Here is a tiny trained network, its code and every weight. The questions are about switching its units off for an input and a class, where a switched-off unit gives its printed mean instead of its output.

import numpy as np


def w(rows, s, z=0):
    codes = np.array(rows[::2]) - 128.0
    scale = np.full(codes.shape[1], s)
    scale[-1] = z or s
    return codes * scale


def f(y):
    return np.maximum(y, 0)


def log_softmax(a):
    a = a - a.max(-1, keepdims=True)
    return a - np.log(np.exp(a).sum(-1, keepdims=True))


def net(x, mask):
    res = np.array(x, float).reshape(1, 3) / 4 @ E
    y = f(res @ A[0][:, :-1].T + A[0][:, -1])
    res = res + np.where(mask, y, B[0][:, -1]) @ B[0][:, :-1]
    return log_softmax(res[-1] @ U[:, :-1].T + U[:, -1])


A, B = {}, {}
E = w([
[102,239,140,150],'x0',
[242,157,36,167],'x1',
[117,90,168,254],'x2',
],0.0086)
A[0] = w([
[135,89,125,117,199],'N1',
[51,106,173,119,112],'N2',
[128,145,110,93,166],'N3',
[130,122,139,161,201],'N4',
[110,112,146,251,106],'N5',
[126,196,155,110,105],'N6',
[140,126,95,143,120],'N7',
[161,50,117,111,140],'N8',
[135,78,122,132,88],'N9',
[182,144,118,149,109],'N10',
[51,146,154,110,115],'N11',
[153,24,114,118,105],'N12',
[126,185,159,163,89],'N13',
[120,127,121,136,247],'N14',
[89,169,98,152,84],'N15',
[156,131,92,161,100],'N16',
[192,106,102,141,107],'N17',
[117,197,147,148,148],'N18',
[123,98,148,225,81],'N19',
[179,133,84,163,129],'N20',
[120,118,182,110,104],'N21',
[91,109,117,129,113],'N22',
[164,63,127,102,81],'N23',
[162,156,120,14,127],'N24',
[113,112,136,164,175],'N25',
[141,132,107,139,117],'N26',
[188,154,85,116,83],'N27',
[113,128,121,72,153],'N28',
[182,166,108,154,126],'N29',
[113,154,91,63,87],'N30',
[135,133,112,82,83],'N31',
[81,97,139,107,101],'N32',
[96,235,115,175,120],'N33',
[84,105,150,115,106],'N34',
[89,120,132,109,104],'N35',
[139,28,112,107,102],'N36',
],0.018,0.011)
B[0] = w([
[163,150,99,156,194],'N1',
[137,127,183,154,203],'N2',
[141,98,105,137,175],'N3',
[190,102,94,151,206],'N4',
[72,62,112,77,248],'N5',
[86,162,115,118,167],'N6',
[131,126,146,138,158],'N7',
[116,166,116,137,194],'N8',
[96,149,127,117,151],'N9',
[125,125,163,139,177],'N10',
[135,138,175,154,190],'N11',
[88,177,115,122,196],'N12',
[82,157,120,116,167],'N13',
[255,126,90,199,231],'N14',
[89,151,128,112,149],'N15',
[118,125,166,123,173],'N16',
[133,134,166,137,187],'N17',
[127,173,109,141,192],'N18',
[60,73,120,81,214],'N19',
[140,120,170,154,208],'N20',
[125,128,157,138,158],'N21',
[126,132,144,131,145],'N22',
[87,161,124,112,162],'N23',
[105,60,99,95,214],'N24',
[154,98,104,129,194],'N25',
[126,125,144,133,150],'N26',
[121,125,175,138,182],'N27',
[136,101,119,137,179],'N28',
[138,137,168,152,198],'N29',
[85,87,115,101,170],'N30',
[96,99,127,107,149],'N31',
[118,133,166,135,165],'N32',
[98,194,107,131,216],'N33',
[126,132,164,137,167],'N34',
[122,126,154,127,152],'N35',
[90,175,119,123,189],'N36',
],0.062,0.013)
U = w([
[137,121,251,125,141],'0',
[80,38,79,77,92],'1',
[71,243,74,103,141],'2',
[224,120,75,119,254],'3',
[178,136,145,59,86],'4',
[141,159,148,66,78],'5',
[146,132,178,49,85],'6',
],0.013,0.0052)

Each question gives the input, the list of numbers given to net, and the class t.
The units are the neurons (one row each of A and B). Each row of codes is followed by its name. A weight is (code - 128) times the scale printed after its matrix; where a second scale follows, it is the last column's (A, B and U).
mask holds one flag per neuron, in row order. A switched-off neuron (its flag False) gives its mean, the last column of its row in B, instead of its output. The means were averaged over made-up inputs and are rounded, as every weight is.
A unit's drop is (log p(t) with every unit on - log p(t) with that unit switched off) / (log p(t) with every unit on - log p(t) with every unit switched off).
The circuit of an input: a set's keep is (log p(t) with only the set's units on - log p(t) with every unit switched off) / (log p(t) with every unit on - log p(t) with every unit switched off). Starting from the 12 units with the biggest drops (on a tie, the unit counted first), units are removed one at a time, each time the one whose removal leaves the highest keep (on an exact tie, the one counted first), for as long as the keep stays at least 0.8.
units of the circuit, in order: the units of the circuit, biggest drop first
most important unit: the unit with the biggest drop
k most important neurons: the k neurons with the biggest drops, biggest first
drop when u is switched off: that unit's drop, to one decimal
input [5,2,-7], class 1: units of the circuit, in order	[N24]
input [-7,7,2], class 0: 3 most important neurons	[N20, N17, N33]
input [-7,-8,-8], class 0: 3 most important neurons	[N2, N5, N11]
input [-7,-2,6], class 2: 2 most important neurons	[N12, N36]
input [-1,-1,4], class 1: 2 most important neurons	[N5, N19]
input [8,-7,-4], class 2: 2 most important neurons	[N33, N6]
input [-6,6,-5], class 0: 2 most important neurons	[N27, N33]
input [4,-3,-3], class 2: 3 most important neurons	[N5, N6, N4]
input [-2,-2,-3], class 3: 2 most important neurons	[N5, N19]
input [7,-5,-5], class 2: 2 most important neurons	[N33, N6]
input [-3,2,4], class 1: 2 most important neurons	[N19, N5]
input [-6,-5,-2], class 2: 2 most important neurons	[N36, N12]
input [-4,-6,8], class 1: drop when N5 is switched off	4.0
input [5,-2,-7], class 1: most important unit	N24
input [0,-3,-3], class 3: drop when N5 is switched off	0.9
input [8,-6,-2], class 2: drop when N33 is switched off	0.9
